Below is a small trained network, with its code and all its weights. Each question gives an input and a class and asks what happens when units are switched off, that is, made to give their printed mean instead of their output.

import numpy as np


def w(rows, s, z=0):
    codes = np.array(rows[::2]) - 128.0
    scale = np.full(codes.shape[1], s)
    scale[-1] = z or s
    return codes * scale


def f(y):
    return np.maximum(y, 0)


def log_softmax(a):
    a = a - a.max(-1, keepdims=True)
    return a - np.log(np.exp(a).sum(-1, keepdims=True))


def net(x, mask):
    res = np.array(x, float).reshape(1, 3) / 4 @ E
    y = f(res @ A[0][:, :-1].T + A[0][:, -1])
    res = res + np.where(mask, y, B[0][:, -1]) @ B[0][:, :-1]
    return log_softmax(res[-1] @ U[:, :-1].T + U[:, -1])


A, B = {}, {}
E = w([
[122,134,32,45,103,48,14,174],'x0',
[36,160,253,155,216,111,2,198],'x1',
[217,250,60,151,187,159,158,190],'x2',
],0.0087)
A[0] = w([
[154,144,12,86,79,145,209,28,43],'N0',
[93,42,85,89,114,118,124,82,140],'N1',
[73,139,16,51,84,142,116,151,211],'N2',
[114,137,77,110,59,126,164,82,69],'N3',
[21,180,177,174,201,117,59,140,105],'N4',
[109,78,147,127,19,71,117,102,210],'N5',
[182,101,75,27,108,58,39,195,226],'N6',
[164,51,31,154,80,88,193,75,83],'N7',
[89,43,130,151,56,118,99,74,116],'N8',
[175,237,75,159,123,119,147,160,132],'N9',
[146,175,96,158,102,153,141,179,23],'N10',
[156,120,201,174,141,145,171,173,44],'N11',
[171,214,20,157,187,144,146,166,200],'N12',
[104,152,202,184,167,154,214,85,137],'N13',
[158,100,99,72,70,117,156,173,56],'N14',
[95,2,172,116,82,105,143,174,2],'N15',
[140,124,48,171,23,162,176,111,55],'N16',
[176,112,205,170,122,159,224,76,119],'N17',
[203,95,158,113,109,171,197,99,202],'N18',
[175,241,189,139,151,98,146,202,22],'N19',
],0.0095,0.0046)
B[0] = w([
[43,126,174,62,146,88,49,194,234],'N0',
[88,164,120,134,167,137,213,78,188],'N1',
[130,186,19,168,179,54,115,92,215],'N2',
[77,172,219,96,148,103,37,166,177],'N3',
[88,150,167,44,175,29,84,184,228],'N4',
[91,164,128,155,213,176,201,58,206],'N5',
[148,230,51,188,202,95,157,40,249],'N6',
[64,156,185,90,200,94,111,191,221],'N7',
[53,173,179,102,186,176,159,93,198],'N8',
[56,122,173,98,150,201,181,65,204],'N9',
[66,140,170,60,97,210,175,107,153],'N10',
[178,186,41,92,164,60,128,106,164],'N11',
[78,138,194,77,213,157,200,12,233],'N12',
[159,228,57,120,164,75,98,48,209],'N13',
[123,161,127,49,145,73,113,154,165],'N14',
[75,199,198,74,45,254,191,147,178],'N15',
[58,127,161,57,147,106,84,144,199],'N16',
[182,221,81,120,180,56,143,27,214],'N17',
[82,139,72,134,197,44,53,125,207],'N18',
[86,116,218,41,149,137,170,169,176],'N19',
],0.0076,0.014)
U = w([
[198,217,76,150,185,75,99,34,159],'0',
[112,150,204,62,174,80,21,215,113],'1',
[93,144,208,85,147,234,243,46,131],'2',
[149,108,130,183,242,100,105,26,213],'3',
[212,29,74,254,45,207,39,91,3],'4',
[254,99,90,185,39,176,111,182,3],'5',
[191,25,86,195,134,246,128,185,3],'6',
],0.0084,0.0048)

Each question gives the input, the list of numbers given to net, and the class t.
The units are the neurons (one row each of A and B). Each row of codes is followed by its name. A weight is (code - 128) times the scale printed after its matrix; where a second scale follows, it is the last column's (A, B and U).
mask holds one flag per neuron, in row order. A switched-off neuron (its flag False) gives its mean, the last column of its row in B, instead of its output. The means were averaged over made-up inputs and are rounded, as every weight is.
A unit's drop is (log p(t) with every unit on - log p(t) with that unit switched off) / (log p(t) with every unit on - log p(t) with every unit switched off).
The circuit of an input: a set's keep is (log p(t) with only the set's units on - log p(t) with every unit switched off) / (log p(t) with every unit on - log p(t) with every unit switched off). Starting from the 12 units with the biggest drops (on a tie, the unit counted first), units are removed one at a time, each time the one whose removal leaves the highest keep (on an exact tie, the one counted first), for as long as the keep stays at least 0.8.
units of the circuit, in order: the units of the circuit, biggest drop first
top k neurons: the k neurons with the biggest drops, biggest first
drop when u is switched off: that unit's drop, to one decimal
input [-8,8,4], class 0: units of the circuit, in order	[N13]
input [-4,-6,-4], class 1: units of the circuit, in order	[N0; N7]
input [-6,-7,-7], class 1: top 3 neurons	[N0; N18; N7]
input [-6,-3,2], class 0: top 2 neurons	[N17; N13]
input [4,-5,-5], class 1: top 4 neurons	[N0; N7; N3; N12]
input [-5,3,-4], class 0: units of the circuit, in order	[N13; N12]
input [6,-6,8], class 2: top 3 neurons	[N12; N9; N10]
input [7,6,6], class 0: top 2 neurons	[N6; N0]
input [-7,-5,-7], class 0: top 3 neurons	[N17; N18; N13]
input [-1,-7,-7], class 1: top 2 neurons	[N0; N7]
input [5,7,-8], class 2: top 3 neurons	[N15; N5; N0]
input [1,-4,5], class 2: top 2 neurons	[N12; N9]
input [6,-2,-7], class 2: top 2 neurons	[N15; N8]
input [5,0,-7], class 2: units of the circuit, in order	[N15]
input [6,-7,-3], class 1: top 3 neurons	[N0; N7; N3]
input [-5,-7,-3], class 1: drop when N0 is switched off	0.3
input [-5,6,5], class 1: drop when N6 is switched off	1.8
input [8,5,-1], class 0: drop when N6 is switched off	0.4
input [-7,4,-7], class 0: drop when N13 is switched off	0.9
input [1,-4,-1], class 1: top neuron	[N0]
